Below is a small trained network, with its code and all its weights. Each question gives an input and a target symbol and asks what happens when units are switched off, that is, made to give their printed mean instead of their output.

import numpy as np


def w(rows, s, z=0):
    codes = np.array(rows[::2]) - 128.0
    scale = np.full(codes.shape[1], s)
    scale[-1] = z or s
    return codes * scale


def norm(h):
    return h / np.sqrt((h * h).mean(-1, keepdims=True) + 1e-5)


def f(y):
    return y / 2 * (1 + np.tanh(0.7978845608 * (y + 0.044715 * y**3)))


def softmax(a):
    e = np.exp(a - a.max(-1, keepdims=True))
    return e / e.sum(-1, keepdims=True)


def log_softmax(a):
    a = a - a.max(-1, keepdims=True)
    return a - np.log(np.exp(a).sum(-1, keepdims=True))


def net(x, mask):
    ids = ['ΔΠΨΩαβγεζηθμξτ'.index(c) for c in x.split()]
    T = len(ids)
    res = E[ids] + P[:T]
    u = 0
    for l in range(2):
        q, k, v = (norm(res) @ M[l].T for M in (Q, K, V))
        z = softmax(np.where(np.tri(T) > 0, q @ k.T / 4**0.5, -1e9)) @ v
        res = res + np.where(mask[u], z, O[l][:, -1]) @ O[l][:, :-1]
        u += 1
        y = f(norm(res) @ A[l][:, :-1].T + A[l][:, -1])
        res = res + np.where(mask[u : u + 12], y, B[l][:, -1]) @ B[l][:, :-1]
        u += 12
    return log_softmax(norm(res)[-1] @ U[:, :-1].T + U[:, -1])


Q, K, V, O, A, B = {}, {}, {}, {}, {}, {}
E = w([
[43,159,145],'Δ',
[54,220,38],'Π',
[71,216,54],'Ψ',
[212,115,120],'Ω',
[111,74,29],'α',
[128,27,165],'β',
[208,87,4],'γ',
[107,95,189],'ε',
[222,123,82],'ζ',
[138,10,157],'η',
[246,86,5],'θ',
[72,218,46],'μ',
[218,87,3],'ξ',
[136,8,157],'τ',
],0.0052)
P = w([
[3,171,154],'0',
[168,87,101],'1',
[168,94,93],'2',
[169,99,84],'3',
[168,98,79],'4',
[174,99,77],'5',
[170,99,72],'6',
],0.0033)
Q[0] = w([
[159,82,30],'0.h1',
[211,2,103],'0.h1',
[39,182,178],'0.h1',
[46,145,135],'0.h1',
],0.0053)
K[0] = w([
[87,255,153],'0.h1',
[174,176,177],'0.h1',
[50,71,76],'0.h1',
[73,123,95],'0.h1',
],0.0075)
V[0] = w([
[170,195,116],'0.h1',
[145,35,91],'0.h1',
[119,110,1],'0.h1',
[110,90,48],'0.h1',
],0.0024)
O[0] = w([
[108,90,123,95],'0.h1',
[187,135,160,192],'0.h1',
[166,85,202,251],'0.h1',
[187,132,254,221],'0.h1',
],0.0032,0.0013)
A[0] = w([
[146,127,114,125],'0.n1',
[138,117,213,18],'0.n2',
[74,234,103,47],'0.n3',
[125,105,185,44],'0.n4',
[255,124,91,161],'0.n5',
[126,85,113,70],'0.n6',
[157,102,243,17],'0.n7',
[133,61,218,56],'0.n8',
[88,36,59,47],'0.n9',
[132,52,155,16],'0.n10',
[97,138,144,3],'0.n11',
[17,228,149,166],'0.n12',
],0.0053,0.0018)
B[0] = w([
[130,152,131,139],'0.n1',
[137,73,108,102],'0.n2',
[186,70,117,139],'0.n3',
[109,19,96,109],'0.n4',
[105,227,172,252],'0.n5',
[110,179,52,142],'0.n6',
[133,68,57,125],'0.n7',
[176,82,57,157],'0.n8',
[77,204,73,190],'0.n9',
[126,113,70,148],'0.n10',
[106,54,168,89],'0.n11',
[255,112,213,177],'0.n12',
],0.0036,0.0027)
Q[1] = w([
[178,89,185],'1.h1',
[223,102,24],'1.h1',
[59,199,254],'1.h1',
[145,251,202],'1.h1',
],0.0073)
K[1] = w([
[149,93,170],'1.h1',
[35,156,172],'1.h1',
[250,123,87],'1.h1',
[205,162,123],'1.h1',
],0.013)
V[1] = w([
[246,110,184],'1.h1',
[175,3,69],'1.h1',
[30,46,246],'1.h1',
[145,172,182],'1.h1',
],0.0035)
O[1] = w([
[156,245,204,34],'1.h1',
[60,54,254,2],'1.h1',
[235,47,155,83],'1.h1',
[143,166,116,146],'1.h1',
],0.0034,0.00092)
A[1] = w([
[175,135,156,155],'1.n1',
[146,175,132,95],'1.n2',
[130,118,154,113],'1.n3',
[87,140,164,114],'1.n4',
[110,142,251,2],'1.n5',
[86,123,150,124],'1.n6',
[88,130,113,76],'1.n7',
[128,116,117,95],'1.n8',
[131,126,126,76],'1.n9',
[135,149,111,205],'1.n10',
[127,70,118,134],'1.n11',
[118,145,108,148],'1.n12',
],0.014,0.0047)
B[1] = w([
[57,100,135,187],'1.n1',
[111,142,169,189],'1.n2',
[135,153,100,112],'1.n3',
[197,91,126,99],'1.n4',
[255,162,133,157],'1.n5',
[145,77,83,101],'1.n6',
[112,107,103,109],'1.n7',
[122,147,137,124],'1.n8',
[145,139,115,103],'1.n9',
[93,93,178,252],'1.n10',
[132,198,144,231],'1.n11',
[131,106,165,179],'1.n12',
],0.008,0.0035)
U = w([
[186,97,95,157],'Δ',
[149,140,84,125],'Π',
[143,160,107,73],'Ψ',
[7,94,22,74],'Ω',
[154,66,54,136],'α',
[135,10,171,157],'β',
[110,175,110,80],'γ',
[252,138,220,111],'ε',
[143,169,106,22],'ζ',
[112,80,147,101],'η',
[68,169,229,251],'θ',
[138,171,101,59],'μ',
[92,204,146,96],'ξ',
[109,67,146,94],'τ',
],0.012,0.0029)

Each question gives the input, a string of symbols that net reads in full, and the target symbol t.
The units are the heads (4 rows each of Q, K, V and O) and the neurons (one row each of A and B). Each row of codes is followed by its name. A weight is (code - 128) times the scale printed after its matrix; where a second scale follows, it is the last column's (O, A, B and U).
mask holds one flag per unit, layer by layer, with each layer's heads first. A switched-off unit (its flag False) gives its mean, the last column of its rows in O or B, instead of its output. The means were averaged over made-up inputs and are rounded, as every weight is.
A unit's drop is (log p(t) with every unit on - log p(t) with that unit switched off) / (log p(t) with every unit on - log p(t) with every unit switched off).
The circuit of an input: a set's keep is (log p(t) with only the set's units on - log p(t) with every unit switched off) / (log p(t) with every unit on - log p(t) with every unit switched off). Starting from the 12 units with the biggest drops (on a tie, the unit counted first), units are removed one at a time, each time the one whose removal leaves the highest keep (on an exact tie, the one counted first), for as long as the keep stays at least 0.8.
units of the circuit, in order: the units of the circuit, biggest drop first
most important unit: the unit with the biggest drop
k most important neurons: the k neurons with the biggest drops, biggest first
k most important neurons of layer l: the k neurons of layer l with the biggest drops, biggest first
input Ω η Ω Δ γ, target Ω: units of the circuit, in order -> 0.h1; 0.n12; 1.h1; 0.n5
input β ε γ, target β: 4 most important neurons of layer 1 -> 1.n1; 1.n5; 1.n11; 1.n2
input θ Π Δ β ζ β, target θ: 2 most important neurons -> 0.n12; 1.n11
input θ Π ζ β β β, target θ: units of the circuit, in order -> 1.n11; 1.n5
input θ Ψ ξ η, target θ: 4 most important neurons -> 1.n11; 1.n5; 0.n8; 0.n3
input Ω β θ ε ζ μ, target θ: 2 most important neurons of layer 0 -> 0.n12; 0.n3
input β τ β θ, target β: 2 most important neurons -> 1.n1; 0.n5
input Ω Π η θ β, target Ω: most important unit -> 0.h1
input Ω θ Ω η η μ ξ, target Ω: 2 most important neurons -> 1.n11; 0.n12
input β Ψ Ω ξ, target β: 3 most important neurons of layer 0 -> 0.n5; 0.n8; 0.n7
input ε ξ ζ Δ β, target ε: 4 most important neurons -> 1.n11; 0.n8; 0.n12; 1.n10
input β Δ β γ, target β: 2 most important neurons of layer 0 -> 0.n12; 0.n5
input θ Ω Δ θ, target θ: 3 most important neurons -> 0.n12; 0.n5; 1.n10
input Ω ξ Ψ α ε, target Ω: most important unit -> 1.h1
input ε θ θ Ψ Ω Δ γ, target ε: 2 most important neurons -> 0.n5; 0.n12
input β β ξ, target β: 2 most important neurons -> 1.n1; 0.n5
input α Δ ξ ξ ξ η, target α: 2 most important neurons of layer 0 -> 0.n12; 0.n9
input ε Ω α Δ Δ Ω γ, target ε: 2 most important neurons of layer 1 -> 1.n10; 1.n11
input β α μ ε θ, target β: 4 most important neurons of layer 0 -> 0.n5; 0.n8; 0.n7; 0.n4
input β τ ξ γ τ ε, target β: 3 most important neurons of layer 1 -> 1.n5; 1.n2; 1.n10
input θ β β γ θ, target θ: most important neuron -> 0.n5
input Ψ γ Π, target θ: 2 most important neurons -> 0.n12; 1.n10
input θ Δ ξ, target θ: 2 most important neurons of layer 0 -> 0.n12; 0.n5
input θ α Ω ξ, target θ: 2 most important neurons -> 0.n5; 1.n10
input α Δ Π Ψ μ τ, target α: 2 most important neurons of layer 0 -> 0.n12; 0.n8
input θ α ε β γ, target θ: 2 most important neurons -> 1.n10; 0.n5
input ε γ ξ, target ε: 3 most important neurons of layer 0 -> 0.n5; 0.n12; 0.n8
input α α η, target α: most important neuron -> 1.n10
